Below are the code and all the weights of a small trained network. Each question names an input and a target symbol and asks about switching units off, where a switched-off unit gives its printed mean instead of its output.

import numpy as np


def w(rows, s, z=0):
    codes = np.array(rows[::2]) - 128.0
    scale = np.full(codes.shape[1], s)
    scale[-1] = z or s
    return codes * scale


def norm(h):
    return h / np.sqrt((h * h).mean(-1, keepdims=True) + 1e-5)


def f(y):
    return np.maximum(y, 0)


def softmax(a):
    e = np.exp(a - a.max(-1, keepdims=True))
    return e / e.sum(-1, keepdims=True)


def log_softmax(a):
    a = a - a.max(-1, keepdims=True)
    return a - np.log(np.exp(a).sum(-1, keepdims=True))


def net(x, mask):
    ids = ['Λβδζημτ'.index(c) for c in x.split()]
    T = len(ids)
    res = E[ids] + P[:T]
    r = norm(res)
    for j in range(3):
        rows = slice(3 * j, 3 * j + 3)
        q, k, v = (r @ M[0][rows].T for M in (Q, K, V))
        z = softmax(np.where(np.tri(T) > 0, q @ k.T / 3**0.5, -1e9)) @ v
        o = O[0][rows]
        res = res + np.where(mask[j], z, o[:, -1]) @ o[:, :-1]
    y = f(norm(res) @ A[0][:, :-1].T + A[0][:, -1])
    res = res + np.where(mask[3:7], y, B[0][:, -1]) @ B[0][:, :-1]
    return log_softmax(norm(res)[-1] @ U[:, :-1].T + U[:, -1])


Q, K, V, O, A, B = {}, {}, {}, {}, {}, {}
E = w([
[19,108,118],'Λ',
[106,120,179],'β',
[85,75,188],'δ',
[101,173,202],'ζ',
[122,139,195],'η',
[95,77,220],'μ',
[133,122,252],'τ',
],0.012)
P = w([
[189,133,2],'0',
[98,204,151],'1',
[66,153,202],'2',
[54,162,241],'3',
[149,40,141],'4',
[164,130,111],'5',
[150,136,103],'6',
[105,243,142],'7',
[115,137,165],'8',
[118,141,208],'9',
],0.0063)
Q[0] = w([
[16,118,101],'H1',
[173,108,8],'H1',
[46,161,141],'H1',
[94,102,64],'H2',
[116,78,164],'H2',
[168,87,129],'H2',
[126,139,91],'H3',
[126,126,193],'H3',
[54,235,180],'H3',
],0.013)
K[0] = w([
[170,115,114],'H1',
[45,131,241],'H1',
[246,170,103],'H1',
[85,124,106],'H2',
[130,183,74],'H2',
[51,200,202],'H2',
[183,131,54],'H3',
[133,147,64],'H3',
[183,61,119],'H3',
],0.012)
V[0] = w([
[27,230,196],'H1',
[103,98,197],'H1',
[217,180,114],'H1',
[41,48,127],'H2',
[150,75,233],'H2',
[178,9,44],'H2',
[78,205,117],'H3',
[64,41,115],'H3',
[78,185,120],'H3',
],0.014)
O[0] = w([
[85,128,11,88],'H1',
[173,73,68,99],'H1',
[78,102,188,220],'H1',
[211,118,106,139],'H2',
[135,35,71,212],'H2',
[177,110,198,2],'H2',
[83,166,107,127],'H3',
[204,175,91,152],'H3',
[109,195,76,132],'H3',
],0.011,0.0073)
A[0] = w([
[65,115,216,126],'N1',
[11,203,191,112],'N2',
[177,140,178,208],'N3',
[113,116,91,254],'N4',
],0.011,0.0034)
B[0] = w([
[182,166,154,248],'N1',
[149,143,95,253],'N2',
[94,176,50,172],'N3',
[255,156,45,204],'N4',
],0.0098,0.0071)
U = w([
[166,251,94,166],'Λ',
[173,131,180,148],'β',
[238,103,157,19],'δ',
[8,162,57,57],'ζ',
[58,117,147,253],'η',
[196,66,134,46],'μ',
[100,1,116,200],'τ',
],0.012,0.0044)

Each question gives the input, a string of symbols that net reads in full, and the target symbol t.
The units are the heads (3 rows each of Q, K, V and O) and the neurons (one row each of A and B). Each row of codes is followed by its name. A weight is (code - 128) times the scale printed after its matrix; where a second scale follows, it is the last column's (O, A, B and U).
mask holds one flag per unit, heads first, then neurons. A switched-off unit (its flag False) gives its mean, the last column of its rows in O or B, instead of its output. The means were averaged over made-up inputs and are rounded, as every weight is.
A unit's drop is (log p(t) with every unit on - log p(t) with that unit switched off) / (log p(t) with every unit on - log p(t) with every unit switched off).
The circuit of an input: a set's keep is (log p(t) with only the set's units on - log p(t) with every unit switched off) / (log p(t) with every unit on - log p(t) with every unit switched off). Starting from all 7 units, units are removed one at a time, each time the one whose removal leaves the highest keep (on an exact tie, the one counted first), for as long as the keep stays at least 0.8.
units of the circuit, in order: the units of the circuit, biggest drop first
k most important neurons: the k neurons with the biggest drops, biggest first
heads that matter: for each layer, one digit per head in row order, 1 if its drop is at least 0.15 and else 0, layers parted by /
drop of u: that unit's drop, to one decimal
input η Λ β τ ζ μ, target η: heads that matter	100
input β β τ τ β, target β: units of the circuit, in order	[H1]
input δ Λ μ, target δ: heads that matter	000
input β τ Λ ζ η η β δ Λ, target β: heads that matter	000
input η Λ β Λ τ Λ δ, target Λ: 2 most important neurons	[N2; N1]
input δ η δ Λ β τ Λ ζ, target δ: heads that matter	010
input δ δ δ, target δ: heads that matter	000
input ζ Λ η μ Λ Λ τ, target ζ: heads that matter	100
input Λ δ ζ τ η, target Λ: heads that matter	101
input Λ η τ, target Λ: heads that matter	000
input Λ τ τ, target Λ: heads that matter	001
input Λ τ δ τ Λ ζ δ, target Λ: heads that matter	101
input δ Λ τ Λ Λ Λ τ Λ Λ, target Λ: heads that matter	001
input η τ Λ μ ζ β Λ β τ, target η: units of the circuit, in order	[H2]
input τ ζ Λ η Λ δ μ Λ Λ Λ, target τ: 2 most important neurons	[N1; N2]
input Λ ζ δ β τ τ Λ η μ, target Λ: drop of H3	0.1
input μ Λ Λ β β, target Λ: drop of H3	0.3
input η η ζ β β, target η: drop of H1	0.4
